Below are the code and all the weights of a small trained network. Each question names an input and a class and asks about switching units off, where a switched-off unit gives its printed mean instead of its output.

import numpy as np


def w(rows, s, z=0):
    codes = np.array(rows[::2]) - 128.0
    scale = np.full(codes.shape[1], s)
    scale[-1] = z or s
    return codes * scale


def f(y):
    return np.maximum(y, 0)


def log_softmax(a):
    a = a - a.max(-1, keepdims=True)
    return a - np.log(np.exp(a).sum(-1, keepdims=True))


def net(x, mask):
    res = np.array(x, float).reshape(1, 8) / 4 @ E
    y = f(res @ A[0][:, :-1].T + A[0][:, -1])
    res = res + np.where(mask, y, B[0][:, -1]) @ B[0][:, :-1]
    return log_softmax(res[-1] @ U[:, :-1].T + U[:, -1])


A, B = {}, {}
E = w([
[222,106,239,165,121],'x0',
[50,205,177,191,95],'x1',
[131,129,129,130,127],'x2',
[212,180,60,254,232],'x3',
[143,233,185,38,225],'x4',
[129,127,129,128,127],'x5',
[126,127,129,130,127],'x6',
[52,45,196,152,252],'x7',
],0.0068)
A[0] = w([
[176,67,100,125,164,202],'neuron 1',
[125,158,112,84,178,48],'neuron 2',
[130,169,148,96,161,45],'neuron 3',
[153,96,91,68,158,208],'neuron 4',
[110,176,147,109,112,119],'neuron 5',
[125,81,123,150,98,45],'neuron 6',
[101,116,57,129,87,51],'neuron 7',
[143,212,158,30,167,79],'neuron 8',
[142,202,79,166,197,167],'neuron 9',
[92,91,168,175,177,100],'neuron 10',
[167,144,86,195,141,158],'neuron 11',
[83,95,189,64,119,121],'neuron 12',
[183,141,112,168,143,68],'neuron 13',
[175,156,140,65,179,74],'neuron 14',
[126,95,109,150,106,24],'neuron 15',
[112,77,146,111,174,72],'neuron 16',
[149,200,78,86,101,74],'neuron 17',
[111,198,160,123,156,77],'neuron 18',
[188,88,134,98,150,195],'neuron 19',
[161,104,49,97,156,200],'neuron 20',
[65,108,79,115,173,41],'neuron 21',
[49,90,169,138,192,82],'neuron 22',
[118,185,163,109,174,84],'neuron 23',
[81,63,148,122,113,168],'neuron 24',
[153,153,77,108,95,72],'neuron 25',
[92,184,146,172,95,253],'neuron 26',
[153,100,149,155,89,52],'neuron 27',
[143,142,133,115,99,91],'neuron 28',
[121,89,149,128,183,77],'neuron 29',
[136,73,113,186,108,69],'neuron 30',
[104,76,139,172,98,122],'neuron 31',
[160,143,114,233,251,121],'neuron 32',
[144,121,83,151,175,105],'neuron 33',
[107,82,83,194,86,39],'neuron 34',
[69,152,38,105,148,136],'neuron 35',
[123,94,130,182,99,81],'neuron 36',
[157,105,126,59,120,207],'neuron 37',
[118,82,100,187,99,178],'neuron 38',
[67,148,81,112,134,181],'neuron 39',
[168,176,165,94,154,60],'neuron 40',
[152,73,103,149,77,164],'neuron 41',
[155,152,116,109,46,105],'neuron 42',
[161,179,110,122,109,86],'neuron 43',
[190,112,205,155,112,90],'neuron 44',
[203,183,121,132,87,143],'neuron 45',
[153,183,110,107,95,107],'neuron 46',
],0.012,0.0062)
B[0] = w([
[99,152,170,158,117,194],'neuron 1',
[120,111,110,101,149,150],'neuron 2',
[101,118,71,81,147,148],'neuron 3',
[94,185,186,154,142,183],'neuron 4',
[112,149,109,142,125,155],'neuron 5',
[127,149,91,90,150,144],'neuron 6',
[146,114,130,89,132,159],'neuron 7',
[65,110,77,109,130,191],'neuron 8',
[111,117,135,118,66,221],'neuron 9',
[137,87,126,189,138,181],'neuron 10',
[111,115,137,106,63,209],'neuron 11',
[166,124,86,152,45,193],'neuron 12',
[136,122,100,129,85,168],'neuron 13',
[101,145,102,109,145,167],'neuron 14',
[85,137,73,59,188,137],'neuron 15',
[153,117,84,163,147,159],'neuron 16',
[143,101,112,160,149,171],'neuron 17',
[105,175,111,99,142,162],'neuron 18',
[74,159,178,142,126,181],'neuron 19',
[111,154,190,152,124,191],'neuron 20',
[183,77,122,131,135,153],'neuron 21',
[151,105,109,187,137,186],'neuron 22',
[102,133,117,94,152,167],'neuron 23',
[124,149,112,150,99,184],'neuron 24',
[116,90,108,171,182,157],'neuron 25',
[96,147,210,169,150,208],'neuron 26',
[131,90,92,64,139,144],'neuron 27',
[129,81,80,154,120,139],'neuron 28',
[150,100,70,185,129,160],'neuron 29',
[129,143,99,97,145,166],'neuron 30',
[96,171,102,112,148,169],'neuron 31',
[128,130,107,116,67,251],'neuron 32',
[129,122,110,136,107,170],'neuron 33',
[104,125,91,63,171,171],'neuron 34',
[198,70,214,56,126,185],'neuron 35',
[116,164,91,51,173,159],'neuron 36',
[107,168,134,176,94,180],'neuron 37',
[76,172,143,75,170,194],'neuron 38',
[200,122,208,118,129,179],'neuron 39',
[88,112,84,91,154,159],'neuron 40',
[65,144,123,152,153,183],'neuron 41',
[154,95,101,210,151,170],'neuron 42',
[140,62,98,130,147,157],'neuron 43',
[217,41,207,2,148,175],'neuron 44',
[119,115,143,170,167,187],'neuron 45',
[128,70,118,170,142,163],'neuron 46',
],0.0075,0.013)
U = w([
[90,152,54,66,182,57],'0',
[107,143,149,148,120,254],'1',
[141,70,85,205,167,42],'2',
[109,155,159,141,117,218],'3',
[129,139,95,122,3,48],'4',
[181,92,188,69,153,108],'5',
[111,167,154,150,135,202],'6',
[89,216,204,177,146,49],'7',
],0.014,0.0083)

Each question gives the input, the list of numbers given to net, and the class t.
The units are the neurons (one row each of A and B). Each row of codes is followed by its name. A weight is (code - 128) times the scale printed after its matrix; where a second scale follows, it is the last column's (A, B and U).
mask holds one flag per neuron, in row order. A switched-off neuron (its flag False) gives its mean, the last column of its row in B, instead of its output. The means were averaged over made-up inputs and are rounded, as every weight is.
A unit's drop is (log p(t) with every unit on - log p(t) with that unit switched off) / (log p(t) with every unit on - log p(t) with every unit switched off).
The circuit of an input: a set's keep is (log p(t) with only the set's units on - log p(t) with every unit switched off) / (log p(t) with every unit on - log p(t) with every unit switched off). Starting from the 12 units with the biggest drops (on a tie, the unit counted first), units are removed one at a time, each time the one whose removal leaves the highest keep (on an exact tie, the one counted first), for as long as the keep stays at least 0.8.
circuit, biggest first: the units of the circuit, biggest drop first
top k neurons: the k neurons with the biggest drops, biggest first
drop of u: that unit's drop, to one decimal
input [1,-7,2,-5,6,-4,4,-4], class 7: circuit, biggest first : [neuron 4; neuron 37]
input [7,8,7,0,-7,-6,6,8], class 2: circuit, biggest first : [neuron 10]
input [7,-4,6,0,5,-4,2,7], class 2: circuit, biggest first : [neuron 29; neuron 22]
input [5,5,2,1,0,1,3,-1], class 5: circuit, biggest first : [neuron 44; neuron 37]
input [4,4,4,8,-5,-3,5,6], class 4: circuit, biggest first : [neuron 32; neuron 11]
input [-8,-2,-4,8,4,6,-5,-7], class 4: top 2 neurons : [neuron 9; neuron 11]
input [-8,0,-8,-7,0,-2,-5,8], class 2: circuit, biggest first : [neuron 22; neuron 21]
input [8,-2,-5,-3,8,4,-2,-3], class 0: circuit, biggest first : [neuron 8; neuron 40]
input [4,-8,-2,3,-5,6,-7,4], class 7: circuit, biggest first : [neuron 1; neuron 19; neuron 4]
input [-8,-6,-7,-6,1,-4,-4,-7], class 5: top 3 neurons : [neuron 35; neuron 39; neuron 7]
input [-5,8,7,2,1,3,3,8], class 2: top 2 neurons : [neuron 22; neuron 10]
input [4,-2,1,6,4,1,2,-2], class 4: top 2 neurons : [neuron 32; neuron 9]
input [-7,-7,0,2,4,5,3,8], class 2: top 4 neurons : [neuron 29; neuron 22; neuron 21; neuron 16]
input [-1,1,-3,-7,-1,-4,4,3], class 4: circuit, biggest first : [neuron 12]
input [-5,-5,-2,-2,1,-2,4,3], class 5: top 2 neurons : [neuron 35; neuron 21]
input [-6,1,-7,-6,-8,-5,-6,7], class 0: top 3 neurons : [neuron 34; neuron 38; neuron 31]
input [-5,8,7,-2,8,4,-1,1], class 0: top 2 neurons : [neuron 8; neuron 3]
input [7,1,4,-5,-1,-3,-6,-3], class 5: top 2 neurons : [neuron 44; neuron 32]
input [-6,4,2,6,-6,2,5,-7], class 2: drop of neuron 19 : 0.2
input [-3,5,-3,-5,-8,-6,3,2], class 0: drop of neuron 34 : 0.1
input [0,8,5,2,-6,5,-4,-2], class 7: circuit, biggest first : [neuron 26]
